Here is a tiny trained network, its code and every weight. The questions are about switching its units off for an input and a class, where a switched-off unit gives its printed mean instead of its output.

import numpy as np


def w(rows, s, z=0):
    codes = np.array(rows[::2]) - 128.0
    scale = np.full(codes.shape[1], s)
    scale[-1] = z or s
    return codes * scale


def f(y):
    return y / 2 * (1 + np.tanh(0.7978845608 * (y + 0.044715 * y**3)))


def log_softmax(a):
    a = a - a.max(-1, keepdims=True)
    return a - np.log(np.exp(a).sum(-1, keepdims=True))


def net(x, mask):
    res = np.array(x, float).reshape(1, 3) / 4 @ E
    y = f(res @ A[0][:, :-1].T + A[0][:, -1])
    res = res + np.where(mask, y, B[0][:, -1]) @ B[0][:, :-1]
    return log_softmax(res[-1] @ U[:, :-1].T + U[:, -1])


A, B = {}, {}
E = w([
[186,93,164,123,126,151,231,20,97],'x0',
[66,174,91,186,37,96,177,64,201],'x1',
[204,248,73,213,149,127,155,132,119],'x2',
],0.011)
A[0] = w([
[198,112,122,96,123,173,108,175,70,107],'N0',
[219,203,100,173,116,122,132,167,101,138],'N1',
[49,64,161,117,142,137,147,130,154,28],'N2',
[101,51,141,109,91,109,104,142,142,40],'N3',
[108,120,118,165,65,111,136,89,180,46],'N4',
[87,163,92,110,89,112,172,124,160,50],'N5',
[92,123,113,163,47,105,130,94,162,115],'N6',
[137,118,124,98,108,115,119,116,131,36],'N7',
[178,91,165,147,133,138,169,71,111,85],'N8',
[122,115,172,139,228,189,106,141,101,71],'N9',
[59,104,216,69,119,132,118,118,136,171],'N10',
[156,94,124,117,185,125,123,138,94,208],'N11',
[180,166,105,190,149,134,125,140,115,2],'N12',
[134,137,149,125,142,137,124,130,134,36],'N13',
[147,99,146,123,132,147,158,62,107,19],'N14',
[144,127,159,110,114,159,158,98,113,44],'N15',
[66,141,99,145,141,78,8,220,166,12],'N16',
[149,123,117,103,172,149,101,140,69,62],'N17',
[127,136,110,91,135,110,137,135,95,37],'N18',
],0.013,0.0082)
B[0] = w([
[98,116,92,112,113,90,130,133,109,189],'N0',
[144,149,155,119,137,115,107,105,162,217],'N1',
[152,137,131,157,143,102,150,124,143,179],'N2',
[158,148,131,162,156,108,153,131,153,179],'N3',
[104,118,113,118,122,108,119,160,122,172],'N4',
[92,129,112,123,136,108,158,150,124,160],'N5',
[93,118,106,95,117,105,119,139,102,189],'N6',
[155,111,89,211,141,94,254,212,170,123],'N7',
[137,105,144,149,113,168,128,147,121,198],'N8',
[108,116,111,117,125,101,141,146,111,183],'N9',
[140,164,153,129,162,116,105,101,145,230],'N10',
[111,139,124,112,118,130,109,135,125,203],'N11',
[149,149,127,156,166,113,194,141,152,165],'N12',
[131,101,120,170,136,107,179,158,126,120],'N13',
[147,106,111,171,108,156,163,155,140,171],'N14',
[131,103,132,153,112,139,182,151,149,153],'N15',
[139,99,139,153,94,175,139,147,141,251],'N16',
[121,114,95,130,125,107,164,140,98,168],'N17',
[131,102,94,179,136,100,207,153,133,122],'N18',
],0.024,0.017)
U = w([
[55,104,77,101,136,47,135,154,85,101],'0',
[171,157,150,147,226,73,136,112,191,87],'1',
[134,75,132,162,90,238,145,156,142,101],'2',
[80,159,189,7,112,196,7,35,86,254],'3',
],0.015,0.014)

Each question gives the input, the list of numbers given to net, and the class t.
The units are the neurons (one row each of A and B). Each row of codes is followed by its name. A weight is (code - 128) times the scale printed after its matrix; where a second scale follows, it is the last column's (A, B and U).
mask holds one flag per neuron, in row order. A switched-off neuron (its flag False) gives its mean, the last column of its row in B, instead of its output. The means were averaged over made-up inputs and are rounded, as every weight is.
A unit's drop is (log p(t) with every unit on - log p(t) with that unit switched off) / (log p(t) with every unit on - log p(t) with every unit switched off).
The circuit of an input: a set's keep is (log p(t) with only the set's units on - log p(t) with every unit switched off) / (log p(t) with every unit on - log p(t) with every unit switched off). Starting from the 12 units with the biggest drops (on a tie, the unit counted first), units are removed one at a time, each time the one whose removal leaves the highest keep (on an exact tie, the one counted first), for as long as the keep stays at least 0.8.
circuit, biggest first: the units of the circuit, biggest drop first
unit that matters most: the unit with the biggest drop
k most important neurons: the k neurons with the biggest drops, biggest first
drop of u: that unit's drop, to one decimal
input [-8,-7,-6], class 2: unit that matters most => N16
input [-6,-7,7], class 0: 2 most important neurons => N0, N17
input [5,-3,3], class 2: 2 most important neurons => N10, N8
input [-1,1,3], class 3: 2 most important neurons => N3, N2
input [-5,-5,-7], class 1: 2 most important neurons => N10, N3
input [-7,-2,-7], class 1: 3 most important neurons => N10, N3, N2
input [8,0,-8], class 1: 2 most important neurons => N10, N16
input [5,-5,5], class 0: 3 most important neurons => N16, N0, N10
input [-8,4,-7], class 2: 3 most important neurons => N16, N1, N12
input [7,-7,-4], class 0: 3 most important neurons => N0, N16, N9
input [-5,4,2], class 2: 2 most important neurons => N16, N0
input [2,-4,3], class 0: 2 most important neurons => N10, N0
input [4,1,-4], class 1: 3 most important neurons => N16, N10, N2
input [4,2,-5], class 1: circuit, biggest first => N10
input [4,-5,-8], class 1: drop of N10 => 0.5
input [2,-2,-7], class 1: drop of N10 => 0.0
input [-5,-4,3], class 2: drop of N5 => 0.1
